Below is a small trained network, with its code and all its weights. Each question gives an input and a class and asks what happens when units are switched off, that is, made to give their printed mean instead of their output.

import numpy as np


def w(rows, s, z=0):
    codes = np.array(rows[::2]) - 128.0
    scale = np.full(codes.shape[1], s)
    scale[-1] = z or s
    return codes * scale


def norm(h):
    return h / np.sqrt((h * h).mean(-1, keepdims=True) + 1e-5)


def f(y):
    return y / 2 * (1 + np.tanh(0.7978845608 * (y + 0.044715 * y**3)))


def log_softmax(a):
    a = a - a.max(-1, keepdims=True)
    return a - np.log(np.exp(a).sum(-1, keepdims=True))


def net(x, mask):
    res = np.array(x, float).reshape(1, 5) / 4 @ E
    u = 0
    for l in range(3):
        y = f(norm(res) @ A[l][:, :-1].T + A[l][:, -1])
        res = res + np.where(mask[u : u + 13], y, B[l][:, -1]) @ B[l][:, :-1]
        u += 13
    return log_softmax(norm(res)[-1] @ U[:, :-1].T + U[:, -1])


A, B = {}, {}
E = w([
[67,153,142,127,220],'x0',
[141,28,146,70,138],'x1',
[1,117,112,57,94],'x2',
[165,207,143,156,72],'x3',
[184,102,122,124,50],'x4',
],0.0075)
A[0] = w([
[73,117,39,218,227,162],'0.n1',
[63,124,106,97,172,129],'0.n2',
[137,124,181,117,56,123],'0.n3',
[24,148,178,136,179,251],'0.n4',
[86,105,89,30,163,64],'0.n5',
[68,56,230,223,56,42],'0.n6',
[66,216,179,104,71,25],'0.n7',
[91,140,152,114,73,122],'0.n8',
[68,103,96,60,177,157],'0.n9',
[149,123,169,172,55,13],'0.n10',
[2,94,215,133,137,229],'0.n11',
[66,150,152,83,90,129],'0.n12',
[181,91,97,134,170,83],'0.n13',
],0.0085,0.0017)
B[0] = w([
[177,125,54,92,96,234],'0.n1',
[121,70,163,176,32,197],'0.n2',
[90,155,107,218,79,167],'0.n3',
[169,109,110,126,10,255],'0.n4',
[116,146,158,79,120,202],'0.n5',
[88,124,172,194,169,128],'0.n6',
[46,178,116,132,72,190],'0.n7',
[120,73,2,147,93,158],'0.n8',
[107,151,122,172,89,224],'0.n9',
[109,153,129,121,184,160],'0.n10',
[231,99,141,169,136,250],'0.n11',
[102,104,125,188,92,185],'0.n12',
[159,98,109,104,151,157],'0.n13',
],0.0069,0.0046)
A[1] = w([
[148,83,145,163,177,106],'1.n1',
[121,111,123,133,143,56],'1.n2',
[152,239,89,173,130,251],'1.n3',
[169,161,155,79,60,156],'1.n4',
[121,153,123,145,97,131],'1.n5',
[118,245,206,107,216,93],'1.n6',
[96,79,209,118,135,83],'1.n7',
[56,117,110,89,78,54],'1.n8',
[197,57,96,148,185,142],'1.n9',
[156,183,130,137,134,145],'1.n10',
[103,100,173,103,161,104],'1.n11',
[123,157,145,194,95,188],'1.n12',
[224,130,99,163,113,190],'1.n13',
],0.011,0.002)
B[1] = w([
[52,79,128,92,49,149],'1.n1',
[89,70,138,85,101,116],'1.n2',
[164,140,171,111,187,242],'1.n3',
[120,135,167,220,199,190],'1.n4',
[107,2,119,65,185,166],'1.n5',
[143,167,164,140,152,157],'1.n6',
[160,164,147,200,163,136],'1.n7',
[85,153,58,192,189,194],'1.n8',
[43,142,190,59,142,216],'1.n9',
[176,62,196,91,135,161],'1.n10',
[124,176,174,112,159,120],'1.n11',
[195,126,149,142,133,200],'1.n12',
[123,214,76,1,137,253],'1.n13',
],0.0063,0.0072)
A[2] = w([
[132,169,146,181,69,93],'2.n1',
[144,7,68,196,158,244],'2.n2',
[146,216,119,184,105,32],'2.n3',
[121,31,111,142,121,67],'2.n4',
[115,165,115,180,85,253],'2.n5',
[148,134,167,14,139,167],'2.n6',
[145,122,171,186,158,208],'2.n7',
[171,130,111,67,131,90],'2.n8',
[124,48,109,54,136,77],'2.n9',
[112,118,60,147,136,198],'2.n10',
[169,101,141,100,133,108],'2.n11',
[196,112,151,139,168,60],'2.n12',
[157,104,129,104,137,132],'2.n13',
],0.012,0.0023)
B[2] = w([
[58,109,24,144,183,174],'2.n1',
[214,101,209,144,76,219],'2.n2',
[65,101,156,178,188,174],'2.n3',
[141,180,170,208,119,177],'2.n4',
[175,90,38,77,254,203],'2.n5',
[136,176,61,114,52,254],'2.n6',
[179,96,102,80,136,142],'2.n7',
[77,140,178,114,92,182],'2.n8',
[40,108,129,151,152,177],'2.n9',
[198,88,99,131,130,171],'2.n10',
[92,90,157,81,179,151],'2.n11',
[121,159,150,106,128,152],'2.n12',
[71,59,135,73,118,144],'2.n13',
],0.0074,0.0081)
U = w([
[162,197,135,34,110,250],'0',
[237,48,84,170,154,200],'1',
[57,65,182,45,119,52],'2',
[152,71,249,208,84,79],'3',
[232,190,188,112,209,67],'4',
[78,141,71,197,216,51],'5',
],0.013,0.0024)

Each question gives the input, the list of numbers given to net, and the class t.
The units are the neurons (one row each of A and B). Each row of codes is followed by its name. A weight is (code - 128) times the scale printed after its matrix; where a second scale follows, it is the last column's (A, B and U).
mask holds one flag per neuron, layer by layer. A switched-off neuron (its flag False) gives its mean, the last column of its row in B, instead of its output. The means were averaged over made-up inputs and are rounded, as every weight is.
A unit's drop is (log p(t) with every unit on - log p(t) with that unit switched off) / (log p(t) with every unit on - log p(t) with every unit switched off).
The circuit of an input: a set's keep is (log p(t) with only the set's units on - log p(t) with every unit switched off) / (log p(t) with every unit on - log p(t) with every unit switched off). Starting from the 12 units with the biggest drops (on a tie, the unit counted first), units are removed one at a time, each time the one whose removal leaves the highest keep (on an exact tie, the one counted first), for as long as the keep stays at least 0.8.
units of the circuit, in order: the units of the circuit, biggest drop first
unit that matters most: the unit with the biggest drop
top k neurons in layer l: the k neurons of layer l with the biggest drops, biggest first
drop of u: that unit's drop, to one decimal
input [-2,-6,1,2,7], class 5: units of the circuit, in order => [2.n3, 2.n1]
input [-7,4,-1,-7,5], class 2: units of the circuit, in order => [1.n9, 2.n9, 0.n4]
input [-6,2,6,8,4], class 1: units of the circuit, in order => [0.n8, 1.n9, 2.n5]
input [3,-5,2,5,-2], class 5: units of the circuit, in order => [2.n3]
input [3,4,4,-1,-8], class 3: units of the circuit, in order => [2.n2, 0.n11, 1.n13]
input [6,1,7,-1,8], class 3: units of the circuit, in order => [1.n13, 0.n11]
input [2,7,2,-6,-4], class 3: top 2 neurons in layer 0 => [0.n2, 0.n9]
input [0,7,0,-2,6], class 2: top 2 neurons in layer 0 => [0.n7, 0.n2]
input [8,-3,0,-5,8], class 0: top 4 neurons in layer 0 => [0.n1, 0.n11, 0.n7, 0.n3]
input [5,4,1,2,6], class 1: top 2 neurons in layer 0 => [0.n1, 0.n5]
input [7,2,7,6,4], class 1: top 2 neurons in layer 0 => [0.n11, 0.n8]
input [-8,-3,-1,7,0], class 4: top 2 neurons in layer 2 => [2.n3, 2.n6]
input [-7,1,-2,3,4], class 0: top 2 neurons in layer 1 => [1.n13, 1.n8]
input [7,4,-4,4,3], class 0: unit that matters most => 2.n6
input [8,0,2,8,5], class 5: drop of 0.n7 => 0.4
input [-6,-4,-4,-6,-2], class 0: drop of 1.n13 => 0.1
input [-2,2,3,-4,-5], class 3: drop of 2.n7 => 0.0
input [6,2,-4,-4,-2], class 2: drop of 1.n13 => -0.2
input [-7,1,-2,-2,3], class 2: top 2 neurons in layer 2 => [2.n8, 2.n9]
input [-6,7,-1,-3,-6], class 2: unit that matters most => 1.n9
